Below are the code and all the weights of a small trained network. Each question names an input and a class and asks about switching units off, where a switched-off unit gives its printed mean instead of its output.

import numpy as np


def w(rows, s, z=0):
    codes = np.array(rows[::2]) - 128.0
    scale = np.full(codes.shape[1], s)
    scale[-1] = z or s
    return codes * scale


def f(y):
    return y / 2 * (1 + np.tanh(0.7978845608 * (y + 0.044715 * y**3)))


def log_softmax(a):
    a = a - a.max(-1, keepdims=True)
    return a - np.log(np.exp(a).sum(-1, keepdims=True))


def net(x, mask):
    res = np.array(x, float).reshape(1, 5) / 4 @ E
    y = f(res @ A[0][:, :-1].T + A[0][:, -1])
    res = res + np.where(mask, y, B[0][:, -1]) @ B[0][:, :-1]
    return log_softmax(res[-1] @ U[:, :-1].T + U[:, -1])


A, B = {}, {}
E = w([
[78,180,209,113,168,88,146,145,134],'x0',
[144,121,109,107,134,100,116,131,134],'x1',
[101,115,115,160,126,99,157,130,8],'x2',
[112,124,140,124,112,142,140,131,123],'x3',
[131,136,123,198,85,68,166,51,159],'x4',
],0.017)
A[0] = w([
[111,128,165,181,131,102,208,52,210,230],'n1',
[92,158,161,83,205,194,90,157,181,232],'n2',
[137,93,58,186,84,140,128,105,83,139],'n3',
[106,162,129,86,214,199,117,163,122,252],'n4',
[124,95,77,119,128,210,87,214,66,237],'n5',
[76,200,185,91,159,114,128,125,254,117],'n6',
[114,141,238,139,212,59,210,149,72,129],'n7',
[136,121,89,102,123,147,13,181,163,222],'n8',
[121,203,151,193,129,176,97,169,167,123],'n9',
[244,76,86,149,78,250,140,127,228,211],'n10',
],0.0082,0.0035)
B[0] = w([
[35,165,101,97,111,38,124,116,195,229],'n1',
[132,127,177,52,74,163,148,117,100,204],'n2',
[104,92,40,153,73,136,108,71,102,184],'n3',
[183,126,224,66,153,205,92,88,114,198],'n4',
[152,105,158,172,184,184,69,169,60,213],'n5',
[140,137,173,140,53,88,52,86,135,220],'n6',
[123,141,153,97,140,82,184,142,79,224],'n7',
[146,130,139,95,163,116,104,142,95,191],'n8',
[148,110,169,115,115,133,94,151,121,152],'n9',
[69,167,128,109,203,90,255,189,69,248],'n10',
],0.011,0.016)
U = w([
[148,161,165,126,213,132,147,218,62,238],'0',
[104,151,99,150,175,62,226,135,135,171],'1',
[150,77,110,244,197,185,3,182,59,104],'2',
[147,115,29,255,51,147,145,71,123,107],'3',
[184,116,163,97,101,161,33,97,130,40],'4',
[117,149,143,177,74,78,37,136,181,7],'5',
],0.0093,0.002)

Each question gives the input, the list of numbers given to net, and the class t.
The units are the neurons (one row each of A and B). Each row of codes is followed by its name. A weight is (code - 128) times the scale printed after its matrix; where a second scale follows, it is the last column's (A, B and U).
mask holds one flag per neuron, in row order. A switched-off neuron (its flag False) gives its mean, the last column of its row in B, instead of its output. The means were averaged over made-up inputs and are rounded, as every weight is.
A unit's drop is (log p(t) with every unit on - log p(t) with that unit switched off) / (log p(t) with every unit on - log p(t) with every unit switched off).
The circuit of an input: a set's keep is (log p(t) with only the set's units on - log p(t) with every unit switched off) / (log p(t) with every unit on - log p(t) with every unit switched off). Starting from all 10 units, units are removed one at a time, each time the one whose removal leaves the highest keep (on an exact tie, the one counted first), for as long as the keep stays at least 0.8.
circuit, biggest first: the units of the circuit, biggest drop first
unit that matters most: the unit with the biggest drop
k most important neurons: the k neurons with the biggest drops, biggest first
drop of u: that unit's drop, to one decimal
input [-1,-7,8,-1,5], class 3: 2 most important neurons : [n3; n10]
input [-5,5,-7,3,4], class 1: unit that matters most : n10
input [3,0,3,-2,2], class 1: 2 most important neurons : [n5; n4]
input [-1,3,7,-2,5], class 3: 2 most important neurons : [n10; n3]
input [1,-5,-1,2,7], class 5: 3 most important neurons : [n10; n1; n7]
input [-1,2,-1,0,2], class 1: 2 most important neurons : [n6; n5]
input [-4,6,-8,-6,1], class 1: 2 most important neurons : [n10; n5]
input [-1,1,1,-5,2], class 3: 2 most important neurons : [n10; n7]
input [-4,6,-5,5,1], class 1: circuit, biggest first : [n5; n10]
input [-8,-8,-3,0,0], class 0: 3 most important neurons : [n10; n1; n5]
input [-3,6,3,7,0], class 2: 2 most important neurons : [n1; n5]
input [-4,1,1,-6,-4], class 2: 3 most important neurons : [n5; n7; n1]
input [-8,-4,2,7,-1], class 2: 2 most important neurons : [n5; n3]
input [2,-8,-5,1,4], class 5: unit that matters most : n6
input [3,-6,-1,6,-7], class 4: 2 most important neurons : [n10; n4]
input [8,-1,1,1,1], class 1: drop of n1 : 0.2
input [6,1,-5,-3,-7], class 4: drop of n7 : 0.0
input [3,-4,-2,2,-7], class 4: drop of n10 : 0.2
